Moves between units:
at | ~ $ *
nef | tuv reg zas
muv | fub tak gab
rok | bur fub kul
pog | suz veb soz
ruf | luk gep kiz
tam | zas bir tis
rad | fal zag veb
reg | fel dit nef
val | zuv gol leb
fub | vir tad rok
mon | rad tuv mer
kar | bag duf vul
mer | veb mon kaz
gav | les bal dit
bal | ren lon gav
tis | bes tam dem
mak | soz kaz luk
dem | ger tis suf
fir | kiz dof fon
dof | ruf suf fir
ker | reg zuv bir
ran | kul gab sal
vez | suf rud bag
rud | dem suz vez
suf | gep dem dof
kaz | pog mer mak
zaz | rop kiz dur
soz | rud pog duf
gol | tob kul val
mam | fon fab tad
duf | vez soz kar
leb | ker val fal
diz | val sal zag
kiz | lop ruf zaz
gab | rok muv ran
fal | bir leb nof
tad | rar mam fub
les | ran ren vod
dur | zed zaz raf
zag | leb diz rad
suz | tis nof rud
tak | tad bam muv
ren | gab ton les
ger | kaz bes gep
bag | dof vez fab
dit | vod gav reg
raf | fev dur lon
tob | gav mib zuv
fon | zaz fir rar
tuv | zag fel mon
zas | mon nef bes
bam | mam vul tak
nof | tam fal suz
fel | diz vod tuv
vod | sal les fel
gep | mak ger ruf
rop | vul lop zed
vir | raf rar bur
mib | bal bur tob
ton | muv fev ren
fev | tak zed ton
rar | dur fon vir
fab | fir bag mam
bes | mer zas ger
vul | fab kar bam
veb | nof rad pog
lop | kar luk rop
kul | mib rok gol
zed | bam rop fev
bur | lon vir mib
zuv | dit tob ker
lon | ton raf bal
bir | nef ker tam
sal | gol ran diz
luk | duf mak lop

The rows follow the links: the fewer symbols apart two units are, the more alike their rows tend to be.

Some units and rows for them; each showing differs a little:
fev	(-74, 73, -3, -41, -3, 37, -17, -9, 40, 35, 7, 92, -98, 45, -31, -18, 2, -71, -28, 49, 69, 3, -74, -12, 23, 58, 7, -13, -8, -30, -67, 36, -105, -4, -22, 27, 53, -32, -39)
zuv	(34, -39, -23, 49, 2, 40, -26, 81, 17, -73, -16, -31, -4, -75, 59, -51, 0, 11, 1, -33, -67, -44, 52, 13, -56, -40, 90, -22, 33, 17, 63, -21, -39, -26, 61, 0, -122, 36, 63)
bal	(-50, 12, 31, -9, 34, 50, -6, 49, -29, 16, 23, 57, -103, -16, 48, -20, 21, -51, -32, 31, 6, -88, 11, 23, -41, 20, 48, 4, 44, 12, -20, -15, -114, -130, 27, 81, -70, 23, 33)
tam	(68, -66, -14, 42, -3, -28, 11, 20, -24, -38, -17, -103, 100, -46, 28, 20, -6, 74, 38, -58, -70, -3, 77, 4, -27, -58, -3, 1, -2, 22, 81, -30, 93, 31, 28, -41, -56, 26, 43)
rok	(-26, -23, 19, -3, 62, 37, 18, 40, -13, -45, -11, 23, -101, -12, 18, -111, 30, -65, -14, -22, -35, -60, 17, 13, -81, 36, 101, -44, 36, -5, -60, -6, -87, -72, 36, 20, -48, 40, 4)
bag	(-38, 23, 65, -56, 13, -57, 55, -90, -49, 89, 24, 13, 14, 64, -31, 67, 2, 5, -6, 35, 44, 17, -17, -8, 43, 27, -89, 27, -24, 8, -60, 2, 54, -10, -63, 16, 122, -15, -46)
lon	(-12, -6, -10, -4, 50, 36, -3, 38, 30, -67, -24, 20, -96, -10, -16, -143, 24, -75, -11, -35, -24, -32, -7, 9, -56, 39, 115, -60, 5, -38, -69, 24, -89, -3, 28, -16, -33, 19, -15)
zas	(83, -61, -31, 49, -15, -27, -6, 26, 7, -53, -26, -86, 101, -50, 19, 5, -12, 72, 30, -55, -60, 14, 60, -3, -13, -63, 5, -2, 4, 16, 86, -15, 85, 46, 25, -44, -67, 16, 41)
vod	(31, -16, -61, 58, -24, 65, -58, 88, 66, -87, -20, 2, -21, -68, 36, -76, -3, -6, 12, -40, -36, -20, 11, 8, -33, -24, 88, -34, 27, -12, 50, -6, -69, 23, 57, -20, -120, 5, 57)
mib	(-50, 30, 20, -8, -2, 55, -19, 49, -5, 36, 36, 76, -97, -16, 55, 1, 3, -50, -37, 38, 30, -72, -5, 11, -6, 19, 30, 13, 51, 18, -2, -15, -125, -116, 29, 88, -74, 9, 37)
suz	(11, -1, 17, -6, -45, -42, 16, -30, -43, 75, 36, -25, 93, 3, 19, 141, -24, 75, 13, 28, 16, 18, 19, -7, 48, -41, -104, 64, 4, 44, 69, -28, 89, -5, -29, 28, 27, -16, 29)
ker	(0, 3, 0, 36, -43, 27, -36, 61, -22, 27, 41, 8, 13, -42, 82, 101, -4, 53, -17, 33, 2, -58, 32, 10, 4, -54, -24, 47, 50, 41, 98, -38, -16, -84, 40, 69, -110, 16, 90)
kul	(-57, 48, 3, -4, -27, 67, -37, 53, 8, 23, 35, 83, -96, -15, 54, 28, -2, -44, -36, 52, 37, -57, -30, 6, -2, 10, 17, 25, 50, 3, 12, -14, -124, -91, 32, 79, -74, -15, 44)
diz	(18, -36, 1, 33, 11, 18, -18, 69, -24, -23, 9, -32, 1, -72, 78, 4, 6, 29, 0, -20, -59, -70, 61, 17, -40, -44, 44, 10, 46, 29, 70, -42, -27, -82, 56, 40, -133, 34, 81)
soz	(51, -28, -26, 15, -17, -59, 13, -41, 8, -32, -31, -64, 103, 11, -48, 0, -20, 43, 37, -42, -17, 84, 8, -14, 25, -27, -33, -11, -44, -11, 15, 8, 117, 119, -40, -90, 70, -14, -30)
fab	(-9, 15, -11, -34, 12, -21, 5, -64, 31, -7, -29, 7, -5, 57, -81, -51, 2, -39, 15, -6, 34, 76, -49, -16, 27, 46, -8, -37, -53, -49, -77, 43, 27, 90, -45, -64, 123, -22, -89)

Each walk starts at a row. The symbols on each line, taken left to right, move it on to the next unit.
Each answer is a row, close to the row of the unit it stands for.
new walk
(-50, 59, -28, -15, -8, 57, -30, 1, 72, -19, -4, 79, -94, 30, -49, -78, -12, -76, -20, 17, 52, 15, -75, -12, 18, 54, 50, -35, -10, -48, -68, 45, -102, 34, -4, -4, 28, -34, -41)
~ * * ~ -> (-47, -1, 28, -4, 42, 43, 5, 43, -28, -3, 17, 39, -108, -14, 47, -53, 34, -52, -27, 11, -18, -80, 12, 20, -61, 24, 63, -9, 43, 3, -33, -12, -110, -118, 39, 67, -67, 34, 28)
~ * * * ~ -> (28, -40, -8, 39, 7, 27, -23, 76, -8, -58, -2, -31, -3, -61, 63, -27, 10, 16, 5, -32, -69, -64, 61, 11, -57, -27, 58, -1, 43, 25, 66, -28, -23, -55, 59, 30, -131, 39, 68)
new walk
(-41, -5, 31, -3, 65, 39, 14, 30, -23, -22, 3, 19, -104, -18, 36, -81, 32, -54, -16, -10, -28, -83, 31, 27, -60, 23, 82, -24, 35, 3, -44, -7, -99, -99, 42, 38, -69, 42, 15)
* * ~ ~ -> (-4, 48, -71, 33, -65, 84, -69, 85, 96, -51, 0, 67, -50, -35, 25, -23, -21, -32, -24, 20, 30, 6, -40, -9, 17, -12, 52, -15, 26, -15, 50, 13, -110, 27, 40, 12, -92, -33, 35)
* ~ ~ $ -> (-31, 68, -46, 21, -57, 82, -68, 55, 61, -1, 16, 88, -78, -24, 32, 14, -25, -38, -32, 42, 51, -22, -53, -3, 27, 4, 22, 16, 30, -6, 28, 7, -127, -29, 34, 49, -77, -27, 48)
new walk
(75, -24, -66, 55, -60, 0, -43, 39, 51, -59, -20, -50, 89, -51, 17, 19, -25, 71, 23, -41, -27, 37, 27, -7, 13, -57, -4, -4, -6, 5, 102, -11, 57, 84, 33, -59, -64, -8, 46)
* $ * ~ -> (62, -76, 10, 31, 15, -44, 25, 12, -46, -26, -8, -100, 95, -50, 41, 36, 7, 74, 33, -43, -72, -12, 86, 9, -30, -54, -20, 20, 3, 37, 78, -35, 103, -1, 12, -20, -53, 34, 40)
* * * ~ $ $ -> (19, -17, 30, 2, -21, -57, 19, -27, -63, 67, 39, -38, 91, -9, 36, 133, -8, 87, 7, 14, -4, -1, 35, -3, 31, -48, -101, 56, 2, 44, 65, -38, 99, -25, -19, 31, 8, 7, 31)
new walk
(16, 6, 6, 6, -56, -41, -10, -35, -27, 70, 28, -21, 101, 11, 1, 135, -23, 67, 10, 27, 25, 38, -2, -13, 70, -34, -113, 52, -16, 28, 65, -17, 94, 19, -38, 13, 38, -28, 8)
~ $ ~ $ $ * -> (44, 14, -71, 53, -100, 25, -70, 45, 61, -29, 0, -15, 78, -41, 19, 62, -47, 55, 4, -1, 3, 38, -14, -19, 48, -62, -20, 14, 5, 13, 117, -8, 22, 77, 25, -15, -68, -32, 58)
$ $ ~ -> (39, -29, -48, 56, -5, 51, -43, 87, 40, -85, -16, -16, -13, -62, 54, -67, -6, 0, -2, -34, -53, -27, 30, 16, -46, -29, 91, -24, 26, 2, 62, -13, -54, 1, 62, -19, -125, 20, 53)
new walk
(-19, 35, -9, -35, -3, -23, 12, -64, 33, 2, -23, 26, 1, 62, -73, -17, -5, -29, 2, 7, 51, 67, -61, -19, 42, 53, -38, -15, -45, -36, -76, 42, 28, 91, -49, -46, 125, -41, -85)
$ * ~ -> (-24, 40, 4, -39, -27, -28, 15, -77, 14, 47, -4, 31, 7, 67, -77, 6, -10, -21, -8, 39, 56, 67, -63, -20, 58, 42, -53, -7, -58, -38, -66, 41, 34, 72, -61, -31, 130, -49, -74)
$ * ~ * $ -> (-32, 39, 18, -48, -11, -26, 24, -78, -6, 62, 5, 31, 6, 59, -52, 40, -6, -12, -4, 34, 65, 62, -61, -9, 65, 41, -70, 11, -33, -21, -62, 33, 31, 43, -65, -14, 128, -31, -73)
new walk
(5, -55, 63, -31, 70, -86, 81, -65, -84, 42, -1, -71, 54, 32, -26, 10, 31, 36, 23, -31, -33, 1, 45, 8, -18, 4, -42, 7, -21, 17, -50, -7, 109, -22, -50, -14, 87, 33, -52)
* * $ * $ -> (-32, 39, 40, -51, -4, -41, 33, -85, -26, 82, 16, 27, 15, 68, -44, 48, -1, 5, -14, 39, 58, 43, -43, -8, 55, 31, -86, 23, -37, -6, -60, 20, 51, 9, -66, 11, 127, -32, -61)
~ $ ~ $ -> (41, 1, -38, 8, -53, -37, -15, -52, 34, 7, -11, -31, 107, 14, -40, 64, -33, 58, 23, -2, 17, 88, -17, -23, 67, -22, -78, 12, -39, -3, 41, 16, 110, 107, -39, -59, 68, -38, -19)
new walk
(48, -64, 28, 27, 10, -50, 34, -2, -59, 6, 8, -91, 95, -32, 43, 59, 8, 79, 25, -30, -67, -24, 77, 11, -12, -50, -33, 28, 9, 56, 76, -45, 107, -28, 6, -5, -36, 36, 48)
~ * * $ * -> (54, -13, -36, 9, -41, -40, 0, -41, 28, -5, -18, -50, 102, 9, -45, 38, -25, 50, 26, -20, 6, 90, -13, -24, 46, -19, -53, 1, -42, -7, 29, 22, 101, 115, -38, -72, 78, -29, -29)
$ * ~ $ ~ * -> (39, 19, -32, 9, -64, -32, -16, -39, 18, 27, 3, -27, 100, 21, -37, 100, -37, 67, 19, 18, 37, 73, -23, -19, 71, -30, -93, 35, -22, 1, 49, 6, 101, 83, -29, -32, 54, -38, -24)
new walk
(51, -52, 15, 1, 32, -73, 46, -55, -27, -26, -31, -93, 99, 10, -40, -28, 4, 34, 33, -54, -42, 47, 37, -3, -12, -13, -22, -17, -32, 0, -17, 14, 125, 76, -31, -83, 81, 8, -46)
$ ~ * * -> (-5, -34, 79, -43, 64, -80, 79, -80, -99, 60, 4, -53, 36, 38, -29, 25, 26, 26, 18, -5, -13, -2, 36, 9, -7, 11, -62, 17, -23, 25, -50, -13, 104, -35, -46, 5, 96, 28, -43)
~ $ * ~ * $ -> (25, -54, 48, -27, 65, -86, 72, -64, -79, 13, -23, -83, 71, 30, -29, -10, 34, 40, 30, -44, -50, 17, 45, 7, -16, 4, -29, -4, -27, 16, -41, -5, 120, 12, -49, -46, 85, 28, -51)
new walk
(43, -60, 30, -12, 47, -80, 66, -55, -36, -11, -30, -92, 75, 21, -42, -20, 20, 32, 35, -48, -48, 27, 49, 2, -15, -11, -20, -6, -37, -1, -30, -4, 129, 47, -35, -63, 80, 27, -45)
~ ~ $ * $ -> (22, 15, -12, 5, -63, -40, -8, -41, 6, 57, 18, -22, 107, 20, -8, 123, -41, 64, 18, 24, 36, 60, -10, -24, 75, -32, -105, 51, -19, 19, 66, -3, 89, 58, -35, -11, 46, -37, -3)
$ $ $ -> (23, 38, -53, 42, -96, 22, -68, 50, 40, 13, 22, 26, 50, -34, 50, 104, -48, 56, -8, 29, 28, 15, -16, -16, 48, -54, -50, 36, 20, 23, 122, -20, -8, 22, 24, 23, -81, -33, 69)
new walk
(-52, 57, -23, 8, -38, 75, -51, 47, 31, 14, 25, 90, -81, -4, 42, 18, -9, -36, -36, 45, 41, -39, -43, -2, 7, 5, 25, 16, 34, -4, 23, 0, -128, -65, 33, 70, -76, -29, 42)
~ * * * * -> (66, -8, -70, 58, -67, 13, -68, 42, 59, -43, -16, -36, 87, -55, 14, 43, -38, 63, 13, -16, -9, 46, 8, -20, 35, -67, -13, 5, 3, 4, 114, 1, 35, 90, 25, -26, -69, -26, 56)
~ ~ $ -> (2, -9, 4, 31, -19, 18, -22, 66, -28, 18, 36, -4, 11, -53, 86, 74, -1, 47, -9, 14, -21, -74, 46, 12, -10, -47, -6, 42, 47, 40, 87, -50, -21, -94, 48, 70, -123, 24, 93)
